Below are the code and all the weights of a small trained network. Each question names an input and a target symbol and asks about switching units off, where a switched-off unit gives its printed mean instead of its output.

import numpy as np


def w(rows, s, z=0):
    codes = np.array(rows[::2]) - 128.0
    scale = np.full(codes.shape[1], s)
    scale[-1] = z or s
    return codes * scale


def norm(h):
    return h / np.sqrt((h * h).mean(-1, keepdims=True) + 1e-5)


def f(y):
    return y / 2 * (1 + np.tanh(0.7978845608 * (y + 0.044715 * y**3)))


def softmax(a):
    e = np.exp(a - a.max(-1, keepdims=True))
    return e / e.sum(-1, keepdims=True)


def log_softmax(a):
    a = a - a.max(-1, keepdims=True)
    return a - np.log(np.exp(a).sum(-1, keepdims=True))


def net(x, mask):
    ids = ['ΘΛΞΠΨγεζημφω'.index(c) for c in x.split()]
    T = len(ids)
    res = E[ids] + P[:T]
    u = 0
    for l in range(2):
        q, k, v = (norm(res) @ M[l].T for M in (Q, K, V))
        z = softmax(np.where(np.tri(T) > 0, q @ k.T / 4**0.5, -1e9)) @ v
        res = res + np.where(mask[u], z, O[l][:, -1]) @ O[l][:, :-1]
        u += 1
        y = f(norm(res) @ A[l][:, :-1].T + A[l][:, -1])
        res = res + np.where(mask[u : u + 4], y, B[l][:, -1]) @ B[l][:, :-1]
        u += 4
    return log_softmax(norm(res)[-1] @ U[:, :-1].T + U[:, -1])


Q, K, V, O, A, B = {}, {}, {}, {}, {}, {}
E = w([
[64,89,138,56,176,167,31],'Θ',
[237,175,127,42,64,43,135],'Λ',
[120,173,122,103,229,134,88],'Ξ',
[254,122,220,100,161,149,111],'Π',
[138,85,128,51,176,64,149],'Ψ',
[35,93,133,99,167,33,188],'γ',
[162,141,91,161,148,115,21],'ε',
[169,248,134,129,246,200,57],'ζ',
[78,48,172,178,99,189,99],'η',
[136,131,144,242,156,109,147],'μ',
[198,116,128,183,116,91,245],'φ',
[138,212,149,91,102,188,234],'ω',
],0.0081)
P = w([
[132,176,254,105,115,90,79],'0',
[137,141,216,106,131,95,98],'1',
[144,134,197,120,129,108,106],'2',
[145,118,167,109,137,123,109],'3',
[146,108,149,109,145,138,113],'4',
[152,104,129,109,148,151,116],'5',
[149,95,114,114,158,158,125],'6',
[157,99,90,112,157,166,122],'7',
[149,94,76,113,163,185,128],'8',
[141,91,56,130,172,198,126],'9',
[137,78,42,134,175,206,133],'10',
[128,69,19,124,194,212,134],'11',
],0.0061)
Q[0] = w([
[88,148,203,228,135,80,72],'L0H1',
[126,224,238,189,3,164,106],'L0H1',
[213,117,156,155,220,144,174],'L0H1',
[61,135,133,126,90,143,223],'L0H1',
],0.0057)
K[0] = w([
[138,190,233,199,118,86,84],'L0H1',
[53,217,254,90,44,92,160],'L0H1',
[120,109,47,201,143,147,209],'L0H1',
[220,186,127,83,98,203,162],'L0H1',
],0.0063)
V[0] = w([
[121,96,75,90,116,68,122],'L0H1',
[98,120,46,82,138,71,162],'L0H1',
[122,110,181,156,226,161,177],'L0H1',
[80,215,59,255,100,85,96],'L0H1',
],0.0039)
O[0] = w([
[125,142,11,154,95,69,161,98],'L0H1',
[140,112,61,218,62,64,182,97],'L0H1',
[209,65,127,210,253,181,151,253],'L0H1',
[96,238,148,230,82,185,39,43],'L0H1',
],0.0032,0.0027)
A[0] = w([
[218,2,153,83,130,108,107,246],'L0N1',
[209,115,243,198,174,78,111,206],'L0N2',
[155,140,71,125,237,158,101,100],'L0N3',
[140,159,109,15,142,105,161,101],'L0N4',
],0.0048,0.0012)
B[0] = w([
[121,154,91,46,195,157,88,252],'L0N1',
[162,62,104,76,201,140,101,250],'L0N2',
[1,106,125,90,120,145,150,227],'L0N3',
[49,77,173,106,178,153,136,172],'L0N4',
],0.005,0.0036)
Q[1] = w([
[131,78,53,46,242,127,123],'L1H1',
[132,118,165,131,185,193,61],'L1H1',
[75,182,184,126,26,49,55],'L1H1',
[179,249,165,146,2,139,125],'L1H1',
],0.007)
K[1] = w([
[121,148,2,220,147,179,185],'L1H1',
[180,86,124,161,101,107,217],'L1H1',
[173,83,203,95,232,60,58],'L1H1',
[149,178,228,73,111,39,83],'L1H1',
],0.0062)
V[1] = w([
[137,1,76,195,55,76,128],'L1H1',
[171,235,51,139,163,43,180],'L1H1',
[60,158,95,139,151,55,29],'L1H1',
[232,115,58,203,181,148,51],'L1H1',
],0.006)
O[1] = w([
[180,41,162,71,119,75,39,3],'L1H1',
[182,183,121,163,249,72,251,69],'L1H1',
[188,145,2,63,156,143,134,7],'L1H1',
[147,200,113,150,177,58,62,193],'L1H1',
],0.0075,0.0036)
A[1] = w([
[60,165,209,169,110,212,129,236],'L1N1',
[41,145,147,39,123,32,199,2],'L1N2',
[100,176,58,90,163,82,9,181],'L1N3',
[167,153,142,185,196,78,254,46],'L1N4',
],0.0061,0.0017)
B[1] = w([
[155,65,87,215,58,30,153,253],'L1N1',
[253,116,74,245,92,155,111,202],'L1N2',
[165,118,56,227,49,113,154,226],'L1N3',
[8,156,151,108,90,60,62,223],'L1N4',
],0.0051,0.0042)
U = w([
[115,65,194,114,16,130,33,28],'Θ',
[59,214,78,125,188,176,173,97],'Λ',
[98,153,228,95,149,62,113,121],'Ξ',
[146,55,156,186,73,108,230,254],'Π',
[142,38,69,23,187,125,209,95],'Ψ',
[133,181,190,152,7,133,221,101],'γ',
[171,123,201,192,189,23,53,142],'ε',
[212,136,70,207,113,138,22,103],'ζ',
[192,78,184,80,212,215,131,46],'η',
[86,254,135,152,178,198,154,30],'μ',
[46,71,118,56,73,143,33,110],'φ',
[191,200,48,70,49,84,143,194],'ω',
],0.0074,0.0053)

Each question gives the input, a string of symbols that net reads in full, and the target symbol t.
The units are the heads (4 rows each of Q, K, V and O) and the neurons (one row each of A and B). Each row of codes is followed by its name. A weight is (code - 128) times the scale printed after its matrix; where a second scale follows, it is the last column's (O, A, B and U).
mask holds one flag per unit, layer by layer, with each layer's heads first. A switched-off unit (its flag False) gives its mean, the last column of its rows in O or B, instead of its output. The means were averaged over made-up inputs and are rounded, as every weight is.
A unit's drop is (log p(t) with every unit on - log p(t) with that unit switched off) / (log p(t) with every unit on - log p(t) with every unit switched off).
The circuit of an input: a set's keep is (log p(t) with only the set's units on - log p(t) with every unit switched off) / (log p(t) with every unit on - log p(t) with every unit switched off). Starting from all 10 units, units are removed one at a time, each time the one whose removal leaves the highest keep (on an exact tie, the one counted first), for as long as the keep stays at least 0.8.
units of the circuit, in order: the units of the circuit, biggest drop first
most important unit: the unit with the biggest drop
k most important neurons: the k neurons with the biggest drops, biggest first
k most important neurons of layer l: the k neurons of layer l with the biggest drops, biggest first
input η Π φ ζ ω ε ζ ω Ξ Π η Λ, target φ: units of the circuit, in order => (L1H1, L0N4)
input γ μ μ μ γ γ μ Π γ ω, target Π: 2 most important neurons => (L1N1, L0N1)
input Λ φ γ γ γ Θ φ Π Λ, target ε: units of the circuit, in order => (L1H1)
input η ε ζ ε φ γ Ξ Ξ ε μ Θ, target ζ: units of the circuit, in order => (L1H1, L1N3)
input μ η Λ ω Θ Θ γ μ μ ω Π, target Π: units of the circuit, in order => (L1H1, L1N1)
input φ φ γ Π μ Ξ γ γ η Ξ, target φ: 2 most important neurons => (L0N3, L1N2)
input Ξ Π Ξ Λ γ Ξ Ξ η μ ω Ψ, target Π: units of the circuit, in order => (L1H1, L0N2)
input φ ω μ Λ φ ω μ γ ω ω γ ζ, target Π: units of the circuit, in order => (L1H1, L1N1, L0N1)
input γ μ Θ γ ω γ Λ Λ ε γ, target ω: units of the circuit, in order => (L1H1, L0H1, L1N3)
input φ φ μ γ η γ μ γ Π φ η, target ε: units of the circuit, in order => (L1H1, L0H1)
input Λ μ φ γ, target ε: 2 most important neurons => (L0N3, L1N2)
input Λ η ζ Ψ ζ, target Λ: units of the circuit, in order => (L1H1, L0N3)
input Λ ω Π Ψ, target Ψ: units of the circuit, in order => (L0H1, L0N1)
input γ ε Ξ φ Ψ φ Π Ψ, target ε: most important unit => L1H1
input μ Θ Π γ μ Λ Ψ Θ γ Λ, target Ψ: units of the circuit, in order => (L0N4, L1N1)
input γ μ ε μ Λ μ, target ζ: 3 most important neurons => (L1N3, L0N2, L1N4)
input Ψ ω Π η γ φ Λ, target ε: 3 most important neurons of layer 0 => (L0N4, L0N3, L0N1)
input γ Λ ω Θ φ γ γ ω Ξ ω γ Ξ, target Π: 3 most important neurons => (L1N1, L0N1, L0N2)
input γ φ Π Θ, target ε: 2 most important neurons of layer 0 => (L0N3, L0N2)
input ω η Θ φ γ ω ε η φ Ξ μ μ, target ε: most important neuron of layer 1 => (L1N2)
input γ Ξ ε φ μ γ Θ ω γ Θ, target Π: 2 most important neurons of layer 1 => (L1N1, L1N4)
